In the rows, zero is written as 128.
Each row is followed by its class; each block has classes of its own.
[136 141 196 123 129 115  91 129 128 137 135 113 118 122 117 155 119  93
 121  50 124 150 132 128 132 132 109 141 139 141 143 123 132 120  83 139
 113  88 137 120 146]	makor
[148 128 139 128 115 120 121 128 163 133 132 119 115 122 131 152 121 119
 131 129 139 146 131 126 140 153 117 151 114 135 168 129 131 118 106 150
 139  91 132 117 111]	vemas
[140 133 162 120 118 113 110 123 124 141 134 114 110 117 106 139 114  98
 121  70 129 138 135 122 119 129 103 135 143 122 149 124 125 122  91 129
 121  93 142 118 162]	makor
[137 130 151 129 126 120 110 124 158 134 135 130 121 125 121 141 119 101
 131 101 125 139 132 131 130 147 110 153 134 128 129 131 134 119  94 143
 124  95 132 122 128]	vemas
[135 133 135 132 110 118 111 126 157 133 139 136 122 122 132 142 122 124
 136 117 127 139 126 124 130 151 105 154 112 131 153 128 135 125 109 151
 127 103 126 125 116]	vemas
[136 134 129 137 120 122 118 128 152 144 146 125 112 112 122 151 124 116
 120 100 128 143 123 122 140 155  99 161 137 116 175 123 144 119 105 143
 135  90 135 205 140]	vemas
[140 118 114 140 119  79 148 126 108 129 123 109 112 120 129 148 120 127
 117 114 134 132 136 125 132 127 120 100  99 132 163 104 134 133 120 111
 131 104 127 110 132]	liten
[134 138 170 134 130 112 116 120 150 125 129 127 114 117 116 152 116 102
 120  77 130 145 130 127 139 133  88 163 133 132 142 112 144 135  92 134
 131  90 135 111 140]	makor
[150 130 140 135 125 116 118 123 164 138 139 122 116 112 136 151 114 122
 131 135 134 140 132 120 134 153 101 148 109 140 179 121 132 121  97 134
 133  85 124 111 106]	vemas
[151 138  88 144 116 120 117 124 143 152 137 114 106 113 128 176 109 114
 125 102 129 149 131 125 154 169 111 139 103 138 219 102 138 123 106 148
 135  89 127 111 138]	makor
[140 145 100 131 123 130 119 122 148 132 114 124 117 118 113 161 117 112
 132  94 125 130 133 128 129 170 119 127  85 157 182 135 138 117  89 143
 133  92 130 106 136]	makor
[144 131 143 137 116 114 108 119 147 137 139 120 116 115 136 142 118 115
 128 113 140 134 126 128 128 148 106 159 113 128 165 128 134 126  97 152
 129  86 129 114 131]	vemas
[153 128 107 163 112 109 127 116 125 135 131 121  70 113 113 168 109 112
 111  82 140 155 136 127 140 126  88 144 138  74 220 104 127 125 124  79
 122  87 132 108 161]	liten
[146 145  98 130 106 115 117 122  91 155 124 101 104 114 136 141 121 138
 130 101 131 119 132 118 127 160 100  96  84 133 187 118 134 118  98 173
 113  87 126 114 167]	liten
[145 128 116 135 127 122 119 122 162 139 141 126 108 117 123 149 117 118
 129 120 132 139 130 123 139 165 121 169 117 113 191 124 131 108 117 134
 136 105 128 108 113]	vemas
[136 125 104 132 129 127 126 121 160 133 139 132 114 119 127 152 114 117
 126 123 138 141 132 134 138 157 115 161 126 110 181 135 134 124 123 123
 135 100 125 203 120]	vemas
[137 133 176 133 126 113 130 128 133 130 133 123 111 122 106 162 122 112
 115  80 123 147 141 130 139 113 101 147 142 134 157 114 127 129 114  82
 134 106 139 115 132]	makor
[149 131 192 139 115 117 125 124 104 134 131 113 108 109 116 142 116 105
 139  73 133 169 133 124 142 116  97 148 142 141 165  98 133 129  99 124
 118  87 141 110 168]	liten
[146 133 135 127 123 123 108 122 153 138 140 115 121 123 120 133 123 127
 135 132 138 130 131 124 130 164 125 147 109 136 149 131 134 116  95 148
 133  93 131 117 116]	vemas
[155 163 245 128  81  83  42 114 123 169 162 106 119 102 133 120 102  71
 128  41 128 151 116 114 119 159  60 172 163 120 134 132 141 111   8 228
 111  23 148 101 210]	vemas
[127 145 103 124 134 126 114 125 163 130 140 123 129 123 128 128 126 114
 139 110 128 129 124 135 132 176 131 162 100 138 166 136 137 124 111 152
 129 110 124 124 113]	vemas
[128 129 116 151 127 111 142 122 169 126 131 127  93 113 112 177 106 113
 120  96 139 158 140 127 143 141 100 155 118 114 195 104 125 131 127  94
 129  95 120 113 112]	makor
[138 127 143 136 114 124 120 136 116 141 131 113 113 117 129 150 114 115
 126 117 132 131 127 125 132 136 125 114 115 143 157 117 135 122 109 137
 127 107 131 124 145]	liten
[129 136 142 129 124 119 115 123 131 134 139 118 125 117 136 127 123 122
 131 115 128 142 128 126 127 146 110 151 112 142 145 126 134 122 108 163
 125  96 132 122 127]	vemas
[148 134 123 137 126 117 105 119 154 135 115 113 103 120 122 168 118 100
 119  83 120 146 140 133 130 137 115 144 121 130 172 113 137 129 109  87
 129  99 132 114 121]	makor
[142 130 154 137 115 119 106 125 148 136 143 116 110 113 116 129 120 126
 128 114 134 143 127 129 126 142 120 154 137 114 155 138 127 116 110 118
 134  98 133 117 118]	vemas
[142 134 155 122 116 122 106 124 134 143 140 123 140 120 138 119 122 113
 135 141 135 122 120 125 125 146 117 135 131 129 115 145 132 117 105 180
 130 108 131 137 141]	vemas
[144 136  95 136 120 104 130 125 128 142 134 122 110 113 116 137 115 109
 119 107 131 123 123 123 139 155 111 140 112 117 173 103 131 124 113 146
 130 101 132 119 156]	liten
[148 135 174 125 116 120  89 127 139 140 143 123 129 125 123 145 125 104
 128 111 136 145 127 126 131 128 119 155 165 124 129 127 132 116  98 143
 131 106 127 126 120]	vemas
[152 134 128 136 128 123 127 125 143 135 134 108 110 121 118 136 112 127
 129 121 138 128 131 122 128 148 124 132 114 123 176 129 133 119 115 112
 129 102 125 124 130]	makor
[142 142  76 140 129 110 122 118 152 135 125 109 108 113 126 181 119 116
 119 101 119 138 136 120 137 165 107 125  73 157 201 104 126 123 111 136
 135  95 134 116 110]	makor
[148 145 148 125 109 116 111 128 109 146 132 105 112 109 125 144 116 100
 120  74 132 142 129 120 131 140  94 131 120 134 172 112 133 120 101 162
 115  89 125 118 175]	liten
[125 149 150 103 128 129  94 127 131 143 133 108 166 139 142  95 143 116
 150 121 111 104 117 130 107 185 145 122  86 198  96 157 132 111  73 233
 116 120 130 127 136]	vemas
[139 125 162 131 124 112  96 121 142 139 145 114 116 115 123 126 116 109
 133 103 140 144 126 121 124 147 113 152 127 123 157 135 134 113  92 153
 125  86 133 119 140]	vemas
[138 130 102 130 125 121 116 122 152 133 139 130 125 119 134 147 119 125
 133 136 136 138 118 130 129 163 126 139 108 136 162 126 136 125 114 160
 136 109 126 124 110]	vemas
[130 136 150 129 129 120 129 121 144 131 137 124 108 115 120 139 121 113
 122  91 116 133 128 129 133 143 106 164 119 127 157 119 136 121 100 131
 130 110 159 118 140]	makor
[141 135 135 130 125 128 116 125 160 142 142 115 111 116 128 123 122 124
 132 122 126 133 134 125 133 163 115 169 105 138 174 129 133 115 101 132
 142  80 139 118 114]	vemas
[140 144 118 126 121 121 104 126 148 134 136 114 137 120 137 120 125 114
 138 121 133 131 125 129 125 174 144 125 108 157 149 132 134 102  88 199
 129  96 131 137 135]	vemas
[131 121 143 129 124 122 123 126 153 135 149 119 117 123 119 124 138 111
 132 109 125 139 122 132 121 159 117 154 144 118 142 130 134 122  91 155
 134 103 133 122 145]	vemas
[148 138 120 137 112 110 122 124 119 148 129 109 116 120 132 153 116 114
 123 127 136 121 129 121 141 140 102 110 112 135 137  95 124 121  86 166
 139  87 128 119 155]	liten
[143 139 119 135 130 120 110 109 172 130 140 128 120 116 129 151 119 111
 129 122 132 129 141 134 129 153 119 149 107 143 163 126 130 118 101 140
 142  98 132 121 111]	vemas

Next block, with new classes.
[114 155 135 132 133 123 120 103 133 119 130 126 112 127 123 139 131 118
 124 123 137 142 132 123 126 140 139 121 135 133 115 132 121 120 122 117
 127 112 137 143 136]	Sada
[122 127 130 136 134 129 112 119 135 124 123 126 114 123 123 137 131 124
 140 134 134 119 131 124 112 128 130 123 134 135 125 122 128 125 129 127
 133 112 132 129 138]	Sada
[125 124 128 128 146 110 119 118 131 133 131 125 122 121 125 144 135 134
 121 121 128 136 135 108 121 138 135 121 135 123 127 131 123 124 121 131
 129 109 126 125 132]	gim
[125 127 127 130 134 100 121 116 129 123 131 124 128 119 126 146 133 150
 130 125 134 124 132 130 124 129 140 130 134 120 124 133 132 133 127 142
 140 115 123 124 128]	gim
[127 124 125 134 130 113 115 118 130 125 126 125 124 113 125 142 137 137
 133 129 135 118 129 128 120 134 139 127 140 123 127 139 131 127 124 135
 131 121 128 123 126]	gim
[125 127 124 139 142 100 105 113 131 125 119 123 123 114 121 155 146 149
 136 122 135 126 132 126 116 143 146 130 141 127 122 133 128 123 121 135
 134 106 125 126 128]	gim
[127 124 127 137 136 114 116 113 132 130 125 125 121 123 125 137 134 138
 132 129 136 128 131 129 120 138 139 126 114 126 122 139 129 130 123 136
 131 117 128 118 130]	gim
[121 140 134 124 115 127 154 123 122 133 141 130 133 144 129 123 119 133
 123 129 123 134 127 125 144 120 129 134 110 125 121 115 124 125 131 134
 130 125 120 129 120]	Sada
[123 120 126 129 134 108 124 107 129 126 136 119 121 118 129 144 135 140
 122 122 133 129 130 128 127 141 139 129 143 114 125 136 135 128 126 135
 129 126 129 124 127]	gim
[121 127 133 127 139 119 123 112 127 124 124 120 121 119 128 145 128 130
 121 131 122 127 134 128 126 132 129 123 129 116 123 122 126 116 123 125
 129 128 127 135 131]	Sada
[117 139 138 138 118 124 126 103 135 114 141 120 106 127 129 139 130 132
 137 141 140 117 126 128 118 130 131 137 126 122 113 118 131 126 131 136
 137 116 134 134 140]	Sada
